Here is a tiny trained network, its code and every weight. The questions are about switching its units off for an input and a class, where a switched-off unit gives its printed mean instead of its output.

import numpy as np


def w(rows, s, z=0):
    codes = np.array(rows[::2]) - 128.0
    scale = np.full(codes.shape[1], s)
    scale[-1] = z or s
    return codes * scale


def f(y):
    return y / 2 * (1 + np.tanh(0.7978845608 * (y + 0.044715 * y**3)))


def log_softmax(a):
    a = a - a.max(-1, keepdims=True)
    return a - np.log(np.exp(a).sum(-1, keepdims=True))


def net(x, mask):
    res = np.array(x, float).reshape(1, 7) / 4 @ E
    y = f(res @ A[0][:, :-1].T + A[0][:, -1])
    res = res + np.where(mask, y, B[0][:, -1]) @ B[0][:, :-1]
    return log_softmax(res[-1] @ U[:, :-1].T + U[:, -1])


A, B = {}, {}
E = w([
[153,161,90,90],'x0',
[182,193,205,195],'x1',
[129,129,124,126],'x2',
[112,106,152,152],'x3',
[60,192,158,2],'x4',
[206,60,229,98],'x5',
[107,106,154,153],'x6',
],0.0077)
A[0] = w([
[105,176,167,43,87],'n0',
[150,205,195,171,108],'n1',
[125,120,130,194,178],'n2',
[70,186,108,165,83],'n3',
[161,166,170,151,152],'n4',
[218,71,42,159,78],'n5',
[204,97,146,107,89],'n6',
[198,103,155,89,105],'n7',
[123,69,168,163,172],'n8',
[83,147,52,175,75],'n9',
[188,168,155,151,101],'n10',
[162,61,84,171,89],'n11',
[101,123,67,78,92],'n12',
[109,168,57,153,136],'n13',
[135,211,160,182,143],'n14',
[158,155,159,183,146],'n15',
[50,210,101,196,107],'n16',
[69,149,83,176,122],'n17',
[100,145,101,135,114],'n18',
[104,30,32,33,138],'n19',
[147,197,174,153,111],'n20',
[165,63,150,95,96],'n21',
[47,148,231,35,105],'n22',
[60,186,159,94,147],'n23',
[112,162,83,144,159],'n24',
[116,188,149,48,132],'n25',
[78,1,79,145,117],'n26',
[84,53,111,132,254],'n27',
[61,138,176,58,101],'n28',
[141,176,120,118,74],'n29',
[39,95,199,183,189],'n30',
],0.01,0.0082)
B[0] = w([
[153,87,119,177,189],'n0',
[31,100,106,90,178],'n1',
[222,136,83,138,182],'n2',
[84,42,218,164,153],'n3',
[87,143,92,69,174],'n4',
[102,157,99,206,165],'n5',
[123,97,191,139,153],'n6',
[128,84,254,109,162],'n7',
[174,166,105,139,185],'n8',
[104,78,194,139,162],'n9',
[67,119,99,126,156],'n10',
[102,127,124,197,153],'n11',
[117,95,154,148,171],'n12',
[197,88,237,90,178],'n13',
[68,72,60,49,181],'n14',
[81,160,78,113,176],'n15',
[148,70,202,113,190],'n16',
[153,116,231,109,171],'n17',
[141,114,168,152,139],'n18',
[82,133,106,122,252],'n19',
[29,57,4,129,159],'n20',
[23,50,229,111,152],'n21',
[142,125,90,238,236],'n22',
[220,137,96,200,206],'n23',
[162,136,190,84,172],'n24',
[162,124,88,165,208],'n25',
[102,104,81,119,187],'n26',
[139,242,118,63,254],'n27',
[140,123,109,208,196],'n28',
[139,40,116,139,121],'n29',
[187,153,85,43,205],'n30',
],0.0054,0.0078)
U = w([
[141,106,100,252,39],'0',
[116,50,229,121,45],'1',
[160,129,99,94,231],'2',
[127,148,119,121,243],'3',
[41,82,63,98,2],'4',
[166,148,114,105,160],'5',
[161,150,117,121,143],'6',
],0.014,0.0049)

Each question gives the input, the list of numbers given to net, and the class t.
The units are the neurons (one row each of A and B). Each row of codes is followed by its name. A weight is (code - 128) times the scale printed after its matrix; where a second scale follows, it is the last column's (A, B and U).
mask holds one flag per neuron, in row order. A switched-off neuron (its flag False) gives its mean, the last column of its row in B, instead of its output. The means were averaged over made-up inputs and are rounded, as every weight is.
A unit's drop is (log p(t) with every unit on - log p(t) with that unit switched off) / (log p(t) with every unit on - log p(t) with every unit switched off).
The circuit of an input: a set's keep is (log p(t) with only the set's units on - log p(t) with every unit switched off) / (log p(t) with every unit on - log p(t) with every unit switched off). Starting from the 12 units with the biggest drops (on a tie, the unit counted first), units are removed one at a time, each time the one whose removal leaves the highest keep (on an exact tie, the one counted first), for as long as the keep stays at least 0.8.
circuit, biggest first: the units of the circuit, biggest drop first
most important unit: the unit with the biggest drop
top k neurons: the k neurons with the biggest drops, biggest first
drop of u: that unit's drop, to one decimal
input [-4,5,0,6,4,2,8], class 5: circuit, biggest first	n30
input [-6,2,-6,4,7,3,-3], class 0: circuit, biggest first	n22, n28
input [-4,-4,-7,2,8,5,4], class 0: circuit, biggest first	n22, n28
input [-8,-5,-7,-7,0,4,7], class 2: circuit, biggest first	n30, n27
input [-8,-6,-1,-1,8,5,5], class 0: circuit, biggest first	n22, n28
input [5,-4,-4,-6,5,8,2], class 1: circuit, biggest first	n7, n21
input [-8,4,8,7,2,-6,3], class 2: top 2 neurons	n30, n2
input [-8,2,-6,1,-5,0,4], class 2: top 2 neurons	n30, n22
input [-7,6,1,-4,2,-5,6], class 2: top 2 neurons	n30, n2
input [-6,7,4,4,2,-5,-2], class 4: top 3 neurons	n14, n20, n1
input [-4,-6,2,-6,8,5,5], class 0: top 2 neurons	n22, n28
input [3,4,7,2,-5,8,-3], class 1: top 3 neurons	n7, n21, n6
input [-2,-6,8,8,7,-4,5], class 3: top 2 neurons	n27, n30
input [-8,-5,1,2,-5,-4,-1], class 2: top 3 neurons	n27, n30, n22
input [7,8,7,-6,-7,0,0], class 4: most important unit	n14
input [4,7,1,-6,-3,2,2], class 4: drop of n1	0.1
input [-7,8,-2,-3,7,5,-3], class 4: drop of n14	0.2
input [-4,6,0,8,-4,5,6], class 6: drop of n30	0.2
